Below is a small trained network, with its code and all its weights. Each question gives an input and a class and asks what happens when units are switched off, that is, made to give their printed mean instead of their output.

import numpy as np


def w(rows, s, z=0):
    codes = np.array(rows[::2]) - 128.0
    scale = np.full(codes.shape[1], s)
    scale[-1] = z or s
    return codes * scale


def f(y):
    return np.maximum(y, 0)


def log_softmax(a):
    a = a - a.max(-1, keepdims=True)
    return a - np.log(np.exp(a).sum(-1, keepdims=True))


def net(x, mask):
    res = np.array(x, float).reshape(1, 8) / 4 @ E
    y = f(res @ A[0][:, :-1].T + A[0][:, -1])
    res = res + np.where(mask, y, B[0][:, -1]) @ B[0][:, :-1]
    return log_softmax(res[-1] @ U[:, :-1].T + U[:, -1])


A, B = {}, {}
E = w([
[132,148,149,143,64,175,46],'x0',
[165,243,130,151,147,23,55],'x1',
[68,96,215,123,133,18,126],'x2',
[2,183,111,174,111,95,164],'x3',
[123,202,135,35,140,172,203],'x4',
[133,97,213,213,61,184,184],'x5',
[173,100,65,128,51,58,187],'x6',
[163,138,194,112,165,104,203],'x7',
],0.0091)
A[0] = w([
[69,57,161,125,145,108,88,168],'N0',
[134,110,60,73,142,122,174,161],'N1',
[171,125,57,172,143,131,121,229],'N2',
[125,158,167,109,203,201,132,122],'N3',
[97,132,86,131,182,80,145,173],'N4',
[206,110,112,177,101,156,128,164],'N5',
[169,124,175,107,99,110,179,248],'N6',
[115,200,5,105,171,110,125,187],'N7',
[109,101,67,36,138,156,136,198],'N8',
[192,135,128,36,160,138,137,155],'N9',
[137,151,96,79,110,55,113,132],'N10',
[105,160,105,121,157,61,94,215],'N11',
[76,167,117,104,116,163,97,204],'N12',
[90,165,183,119,171,133,83,151],'N13',
[65,144,158,123,77,124,107,178],'N14',
[98,151,162,122,130,143,85,88],'N15',
[69,175,207,99,149,144,149,203],'N16',
[66,64,81,93,130,161,94,185],'N17',
[154,89,150,198,117,137,54,255],'N18',
[179,140,106,85,135,167,175,146],'N19',
[85,145,187,173,159,137,115,222],'N20',
[142,118,140,90,91,157,157,208],'N21',
[99,137,110,115,114,137,184,158],'N22',
[197,79,120,154,51,163,110,201],'N23',
[68,100,104,183,62,125,213,173],'N24',
[142,109,160,133,165,52,105,168],'N25',
[187,121,168,76,102,153,123,151],'N26',
[101,168,163,146,160,163,112,83],'N27',
[137,125,143,169,187,70,89,108],'N28',
[128,102,189,80,138,78,103,174],'N29',
[186,82,60,109,168,151,118,231],'N30',
[88,161,198,161,135,168,143,218],'N31',
[180,192,153,85,114,134,150,247],'N32',
[112,137,96,153,70,119,86,144],'N33',
[99,87,81,112,98,148,76,179],'N34',
[201,143,52,66,118,109,110,237],'N35',
[167,139,123,122,122,128,163,104],'N36',
[20,150,180,111,64,113,212,207],'N37',
[175,113,137,167,161,109,122,219],'N38',
[182,93,124,145,98,135,108,161],'N39',
[190,68,96,148,126,179,110,207],'N40',
],0.013,0.0036)
B[0] = w([
[141,83,172,190,99,150,116,198],'N0',
[68,104,96,122,118,153,116,197],'N1',
[36,194,163,93,152,147,105,194],'N2',
[177,112,105,68,194,129,115,202],'N3',
[55,161,169,170,172,84,145,190],'N4',
[112,218,176,51,68,172,100,199],'N5',
[186,121,139,98,67,158,225,200],'N6',
[26,189,35,155,206,34,90,252],'N7',
[37,30,68,107,168,171,118,210],'N8',
[159,60,44,80,88,78,145,208],'N9',
[79,140,101,173,130,91,161,203],'N10',
[138,155,114,217,115,14,119,222],'N11',
[152,123,68,160,171,147,45,190],'N12',
[156,76,154,111,201,73,108,200],'N13',
[215,100,126,247,135,177,84,191],'N14',
[160,116,124,146,145,118,113,169],'N15',
[213,96,142,160,237,120,183,214],'N16',
[21,4,108,176,127,176,42,197],'N17',
[183,162,184,119,90,127,60,229],'N18',
[164,98,77,75,126,134,127,198],'N19',
[227,135,204,125,167,144,108,203],'N20',
[177,122,100,96,113,199,155,188],'N21',
[74,107,91,203,181,202,164,180],'N22',
[133,220,182,86,55,208,102,226],'N23',
[96,200,142,218,123,233,189,240],'N24',
[112,86,222,183,62,10,149,199],'N25',
[236,100,86,35,27,159,169,189],'N26',
[183,144,130,103,196,116,96,172],'N27',
[98,96,149,154,99,49,161,193],'N28',
[181,23,147,145,108,72,167,195],'N29',
[28,114,125,39,110,146,129,210],'N30',
[255,149,165,127,212,181,110,213],'N31',
[207,163,89,98,140,94,213,206],'N32',
[118,158,147,185,126,165,81,192],'N33',
[121,121,100,125,116,145,28,194],'N34',
[63,158,61,58,134,88,148,230],'N35',
[130,135,89,111,105,152,145,157],'N36',
[167,136,126,234,165,170,207,255],'N37',
[54,150,192,84,96,104,162,176],'N38',
[85,179,175,74,87,160,111,183],'N39',
[65,150,181,40,90,182,76,212],'N40',
],0.0064,0.014)
U = w([
[171,97,2,23,74,142,204,41],'0',
[156,47,217,176,96,25,150,185],'1',
[209,115,131,109,251,141,108,144],'2',
[124,240,207,44,48,173,83,215],'3',
[64,232,11,128,170,32,104,185],'4',
[164,82,96,194,109,174,13,1],'5',
[120,170,70,222,160,238,233,97],'6',
[42,23,61,67,148,205,94,132],'7',
],0.0079,0.001)

Each question gives the input, the list of numbers given to net, and the class t.
The units are the neurons (one row each of A and B). Each row of codes is followed by its name. A weight is (code - 128) times the scale printed after its matrix; where a second scale follows, it is the last column's (A, B and U).
mask holds one flag per neuron, in row order. A switched-off neuron (its flag False) gives its mean, the last column of its row in B, instead of its output. The means were averaged over made-up inputs and are rounded, as every weight is.
A unit's drop is (log p(t) with every unit on - log p(t) with that unit switched off) / (log p(t) with every unit on - log p(t) with every unit switched off).
The circuit of an input: a set's keep is (log p(t) with only the set's units on - log p(t) with every unit switched off) / (log p(t) with every unit on - log p(t) with every unit switched off). Starting from the 12 units with the biggest drops (on a tie, the unit counted first), units are removed one at a time, each time the one whose removal leaves the highest keep (on an exact tie, the one counted first), for as long as the keep stays at least 0.8.
circuit, biggest first: the units of the circuit, biggest drop first
k most important neurons: the k neurons with the biggest drops, biggest first
drop when u is switched off: that unit's drop, to one decimal
input [1,6,-3,-6,3,-5,-7,7], class 0: circuit, biggest first => [N9; N26]
input [-8,5,-5,0,-6,2,1,8], class 1: circuit, biggest first => [N25]
input [-2,-2,3,-2,6,1,-2,6], class 0: circuit, biggest first => [N9; N26]
input [-3,3,-5,-8,-1,6,-8,8], class 3: 2 most important neurons => [N5; N40]
input [-6,-3,-3,-5,6,4,-1,-6], class 0: 3 most important neurons => [N26; N9; N19]
input [-5,0,1,6,8,-5,5,7], class 6: 2 most important neurons => [N37; N22]
input [-1,7,-4,-8,1,3,-8,6], class 0: circuit, biggest first => [N26; N9]
input [-2,-5,-1,0,-4,-8,8,-5], class 7: 2 most important neurons => [N17; N8]
input [-7,4,8,-5,6,7,-5,-7], class 1: 2 most important neurons => [N25; N29]
input [-4,0,7,-7,4,-8,4,-1], class 4: 2 most important neurons => [N7; N4]
input [-3,-3,-4,1,4,-8,3,-4], class 7: 2 most important neurons => [N8; N17]
input [0,-8,-4,-7,0,6,-3,6], class 3: 3 most important neurons => [N23; N40; N5]
input [-7,-8,-5,3,-1,1,2,0], class 7: 3 most important neurons => [N17; N8; N30]
input [3,-1,-5,2,5,-7,-6,0], class 4: circuit, biggest first => [N7]
input [7,1,-7,1,3,-1,0,-6], class 7: 4 most important neurons => [N17; N8; N11; N12]
input [7,4,1,0,4,1,-7,-1], class 2: drop when N37 is switched off => 0.0
input [-4,-8,-2,-2,-7,-3,8,1], class 7: drop when N8 is switched off => 0.1
input [5,-8,-3,-7,1,-6,5,1], class 7: drop when N8 is switched off => 0.6
